Below are the code and all the weights of a small trained network. Each question names an input and a class and asks about switching units off, where a switched-off unit gives its printed mean instead of its output.

import numpy as np


def w(rows, s, z=0):
    codes = np.array(rows[::2]) - 128.0
    scale = np.full(codes.shape[1], s)
    scale[-1] = z or s
    return codes * scale


def norm(h):
    return h / np.sqrt((h * h).mean(-1, keepdims=True) + 1e-5)


def f(y):
    return np.maximum(y, 0)


def log_softmax(a):
    a = a - a.max(-1, keepdims=True)
    return a - np.log(np.exp(a).sum(-1, keepdims=True))


def net(x, mask):
    res = np.array(x, float).reshape(1, 2) / 4 @ E
    u = 0
    for l in range(4):
        y = f(norm(res) @ A[l][:, :-1].T + A[l][:, -1])
        res = res + np.where(mask[u : u + 4], y, B[l][:, -1]) @ B[l][:, :-1]
        u += 4
    return log_softmax(norm(res)[-1] @ U[:, :-1].T + U[:, -1])


A, B = {}, {}
E = w([
[72,95,234,68,228,120,48],'x0',
[43,253,133,224,100,112,141],'x1',
],0.0066)
A[0] = w([
[167,124,253,15,196,167,74,3],'L0N1',
[89,128,95,131,162,123,170,73],'L0N2',
[143,104,87,151,35,138,170,79],'L0N3',
[135,59,69,76,136,137,139,76],'L0N4',
],0.0072,0.002)
B[0] = w([
[165,255,146,154,186,129,155,255],'L0N1',
[135,149,174,97,158,85,173,135],'L0N2',
[223,146,132,184,175,89,164,197],'L0N3',
[97,41,48,39,82,198,163,184],'L0N4',
],0.0084,0.0076)
A[1] = w([
[150,1,87,114,156,67,89,71],'L1N1',
[194,133,76,183,108,80,125,70],'L1N2',
[123,90,174,168,119,192,153,77],'L1N3',
[68,185,163,120,89,111,111,3],'L1N4',
],0.0088,0.0029)
B[1] = w([
[109,147,139,74,129,182,32,184],'L1N1',
[132,181,184,160,115,105,104,254],'L1N2',
[8,21,124,152,174,136,118,128],'L1N3',
[52,118,57,115,111,125,115,208],'L1N4',
],0.011,0.0043)
A[2] = w([
[89,124,109,100,111,95,144,28],'L2N1',
[185,37,2,37,66,217,166,50],'L2N2',
[144,68,253,124,214,175,43,48],'L2N3',
[38,85,74,117,104,75,87,254],'L2N4',
],0.0077,0.0019)
B[2] = w([
[48,153,199,148,146,133,143,142],'L2N1',
[116,53,245,126,65,195,90,255],'L2N2',
[145,200,156,141,155,84,169,197],'L2N3',
[83,92,89,61,155,84,76,190],'L2N4',
],0.011,0.0056)
A[3] = w([
[134,109,90,104,24,151,141,49],'L3N1',
[203,124,58,254,112,101,115,9],'L3N2',
[56,193,120,226,167,97,67,163],'L3N3',
[204,165,73,209,34,58,194,70],'L3N4',
],0.0074,0.0014)
B[3] = w([
[51,175,154,183,214,140,94,148],'L3N1',
[157,169,59,202,1,93,86,184],'L3N2',
[141,27,115,117,94,109,134,254],'L3N3',
[234,150,50,165,139,130,46,212],'L3N4',
],0.0088,0.0077)
U = w([
[9,92,64,123,117,48,92,168],'0',
[119,119,83,130,117,141,137,2],'1',
[150,93,182,96,62,208,106,222],'2',
[94,153,88,114,74,145,163,13],'3',
[183,161,58,195,41,100,91,214],'4',
[102,106,88,147,116,144,156,11],'5',
[137,222,161,106,199,93,140,194],'6',
[97,151,100,116,72,132,155,12],'7',
],0.016,0.0058)

Each question gives the input, the list of numbers given to net, and the class t.
The units are the neurons (one row each of A and B). Each row of codes is followed by its name. A weight is (code - 128) times the scale printed after its matrix; where a second scale follows, it is the last column's (A, B and U).
mask holds one flag per neuron, layer by layer. A switched-off neuron (its flag False) gives its mean, the last column of its row in B, instead of its output. The means were averaged over made-up inputs and are rounded, as every weight is.
A unit's drop is (log p(t) with every unit on - log p(t) with that unit switched off) / (log p(t) with every unit on - log p(t) with every unit switched off).
The circuit of an input: a set's keep is (log p(t) with only the set's units on - log p(t) with every unit switched off) / (log p(t) with every unit on - log p(t) with every unit switched off). Starting from the 12 units with the biggest drops (on a tie, the unit counted first), units are removed one at a time, each time the one whose removal leaves the highest keep (on an exact tie, the one counted first), for as long as the keep stays at least 0.8.
units of the circuit, in order: the units of the circuit, biggest drop first
top k neurons: the k neurons with the biggest drops, biggest first
k most important neurons of layer l: the k neurons of layer l with the biggest drops, biggest first
drop when u is switched off: that unit's drop, to one decimal
input [-1,7], class 0: units of the circuit, in order : (L0N1 L1N4 L2N4)
input [-1,5], class 0: units of the circuit, in order : (L0N1 L1N4 L0N3 L2N4)
input [8,6], class 0: top 3 neurons : (L1N4 L0N3 L3N3)
input [4,-8], class 6: units of the circuit, in order : (L2N3)
input [-8,-5], class 2: top 3 neurons : (L0N1 L2N2 L0N4)
input [-7,-4], class 2: 2 most important neurons of layer 0 : (L0N1 L0N4)
input [4,3], class 0: top 2 neurons : (L0N3 L1N4)
input [-4,-3], class 2: top 2 neurons : (L0N4 L0N1)
input [0,1], class 0: top 2 neurons : (L0N3 L0N1)
input [-7,-5], class 2: 2 most important neurons of layer 0 : (L0N1 L0N4)
input [2,-3], class 6: drop when L0N1 is switched off : 1.5
